After every row comes roughly how far along a hidden order it lies, from 0 to 20.
In the rows, zero is written as 128.
[110 142 133 162 139 106 130 106 143 124 116 118 177 137 116 134 141 109
 137 142 143 121 141 134 139 155 108 134 116 125 146 137 115 132 137 140]
3
[137 143 145 185 134 107 122 118 127 142 113 115 255 128 134  98 117 114
 123 113 145 152 151 103 127 141 102 130 135 137 125 111 108 128 104 130]
17
[149 116 132 112 130 123 128 149 114 160 177 126  36 134 132 146 127 122
 132 116 131  91 122 120 135 133 113 139 155 124 111 140 130 127 147 125]
2
[105 119 134 148 129 134 132  97 123 141 140 148 123 105 127 133 117 143
 103 142 104 146 120 146 127 119 160 117 114 128 137 133 153 118 126 131]
16
[137 143 145 185 134 108 122 113 126 141 114 117 251 126 135  99 118 114
 122 113 132 154 150 102 127 142 100 131 135 137 124 113 108 129 106 130]
17
[100 125 134 137 129 109 131 163 126 114 165 144 175 147 115 137 152 140
 132 128 131 108 129 121 138 151 150 123 130 119 130 147 124 121 146 112]
0
[144 131 129 162 126 104 130 148 112 163 184 134  98 128 126 141 132 123
 133 107 129  91 123 107 140 145 100 138 147 129 110 147 144 130 149 115]
2
[ 95 133 131 144 144 107 130 110 130 121 141 122 180 142 117 141 140 122
 136 140 133 106 137 142 133 157 118 131 121 124 149 135 115 130 141 137]
1
[134 121 108 163 124 102 129 178 118 141 173 151 106 132 121 129 147 134
 138 117 131 114 130 107 146 144 123 124 137 122 119 156 145 126 149 101]
0
[122 120 132 114 122 142 140 120 121 132 149 141  76 109 123 144 118 156
 106 125 108 105 114 146 118 123 136 126 115 129 131 130 157 121 132 124]
14
[133 121 124 137 122 144 116 119 121 142 101 124 223 124 140 105 110 130
 124 111 136 148 145 125 132 126 108 135 129 139 127 112 117 140 104 131]
19
[128 133 152 102 115 131 147 145 124 114 141 140  61 104 128 146 127 155
 116 135 116  97 101 140 111 126 109 130 119 131 117 133 155 125 139 126]
10
[132 165 139 131 130 133 128 121 145 116  97 113 197 142 120 128 131 113
 140 121 145 141 133  96 156 137 110 143 110 131 141 120 129 128 124 115]
8
[141 123 142 105 124 125 131 140 120 154 172 120  51 133 134 152 124 124
 127 117 129  88 112 128 127 131 118 141 154 126 105 138 125 124 142 130]
3
[122 142 162 138 108 111 145 152 127 122 151 134  96 113 132 150 130 147
 120 134 120 105  95 132 118 136 109 132 129 130 106 142 151 122 138 124]
7
[121 134  74 143 124 129 124  84 120 118  95 147 121 114 122 108 123 113
 126 147 112 147 134 128 105  98 156 112 135 139 132 118 135 146 115 146]
20
[130 130 139 111 118 138 146 135 120 120 152 140  67 106 123 147 122 156
 111 130 113  93 108 141 112 124 118 129 115 132 125 130 161 126 137 124]
12
[147 153 139 201 135  96 122 121 133 134 109 108 241 131 135  99 126 115
 131 105 138 164 146 101 127 141 105 123 130 134 127 113 115 122 105 121]
15
[137 134 144 168 134 116 121 116 131 140 110 115 252 127 137  98 115 115
 122 117 146 151 148 106 126 140 102 131 136 135 125 112 105 130 105 133]
17
[ 88 138 133 155 133  98 133 134 123 117 164 137 216 145 113 143 150 136
 133 130 132 104 131 126 139 161 134 128 123 124 140 144 125 126 144 119]
0
[120 122 132 127 121 138 141 120 121 134 151 142 105 108 123 145 118 155
 105 125 107 109 114 146 120 124 135 124 113 129 132 131 160 121 132 124]
14
[102 197 138 255 120  72 140  96 140 133 126 136 255 129 103 128 143 111
 135 123 144 133 143  90 159 181  79 137 104 141 147 146 156 136 130 114]
5
[138 129  76 153 105 142 119 120 117 132  95 135 179 124 132 110 120 137
 133 103 118 142 140 136 125 110 121 120 123 144 131 122 141 149 101 126]
20
[123 146 166 140 107 112 147 152 126 123 149 137 106 111 131 150 131 149
 118 132 120 106  97 134 117 135 107 131 125 131 106 142 153 121 139 123]
7
[153 111 126 121 131 122 125 164 115 154 174 137  36 133 129 138 135 125
 137 118 131 102 124 116 140 133 116 134 150 120 114 145 132 127 151 116]
1
[130 149 141 104 132 142 127 122 149 113  98 109 158 145 120 129 131 108
 139 132 149 138 134 106 150 137 119 143 116 126 139 122 116 129 130 125]
7
[121 139  81 158 125 123 126  79 119 119  99 149 135 112 121 109 123 112
 123 148 111 149 138 116 106  99 153 112 134 140 136 121 138 144 115 145]
20
[129 151 137 108 131 141 127 121 150 113  97 110 155 144 120 129 131 108
 139 133 150 134 135 107 151 139 118 143 116 126 138 121 117 129 128 126]
7
[138 118  62 115 117 147 119 107 122 119  86 136  83 124 128 110 120 121
 132 129 116 141 136 140 109  91 156 113 134 138 130 115 124 149 108 142]
20
[121 158 136 147 129 122 131 116 149 120 106 117 203 141 115 129 135 105
 136 134 151 130 142 106 151 150 110 143 114 129 141 130 121 131 131 127]
6
[143 151 141 200 134  94 123 121 131 136 106 111 254 130 134  99 124 114
 129 107 141 159 149 100 125 142 102 125 133 135 125 113 112 124 105 124]
16
[100 140 132 162 141 101 131 109 133 125 141 121 191 137 116 138 144 118
 136 140 135 110 140 139 135 158 110 131 118 125 149 137 119 132 138 138]
2
[140 140 140 155 121 104 134 139 112 160 185 128 108 130 130 151 127 125
 127 111 127  89 115 114 135 144 103 141 150 131 109 143 141 127 141 123]
3
[140 139 144 175 135 108 121 114 129 138 109 114 253 128 136  98 117 112
 124 114 145 154 146 102 125 135 103 129 136 135 123 112 105 127 105 132]
17
[134 130 140 154 130 131 119 115 123 141 109 120 237 126 137 100 112 121
 121 116 145 146 148 110 130 135 101 135 133 138 126 112 109 134 105 134]
18
[149 155 136 121 135 136 121 133 141 117  91 101 160 141 133 122 128 124
 147 109 133 156 129 107 148 130 115 136 110 125 137 110 125 124 117 110]
10
[156 143 131 159 138 110 119 133 139 125  97  99 175 136 138 106 128 118
 147 105 133 170 139 113 129 130 113 123 123 128 130 109 115 119 107 118]
14
[125 122 134 119 121 141 142 122 121 130 156 139  81 107 124 143 117 156
 106 125 109 101 113 146 116 124 133 126 114 129 130 131 159 122 131 125]
13
[112 113 130 128 125 113 129 179 126 117 163 148 126 146 118 132 152 141
 135 129 135 115 129 119 139 144 155 122 133 117 124 152 125 120 147 106]
0
[150  99 124 110 133 128 123 178 119 145 166 138  12 137 130 133 139 127
 138 122 135 111 129 119 139 130 129 128 147 116 115 145 127 125 151 115]
1
[156 154 130 154 137 116 119 137 139 121  93 100 174 140 136 113 129 123
 147 100 129 166 134 112 138 131 110 125 117 129 133 106 127 119 111 110]
12
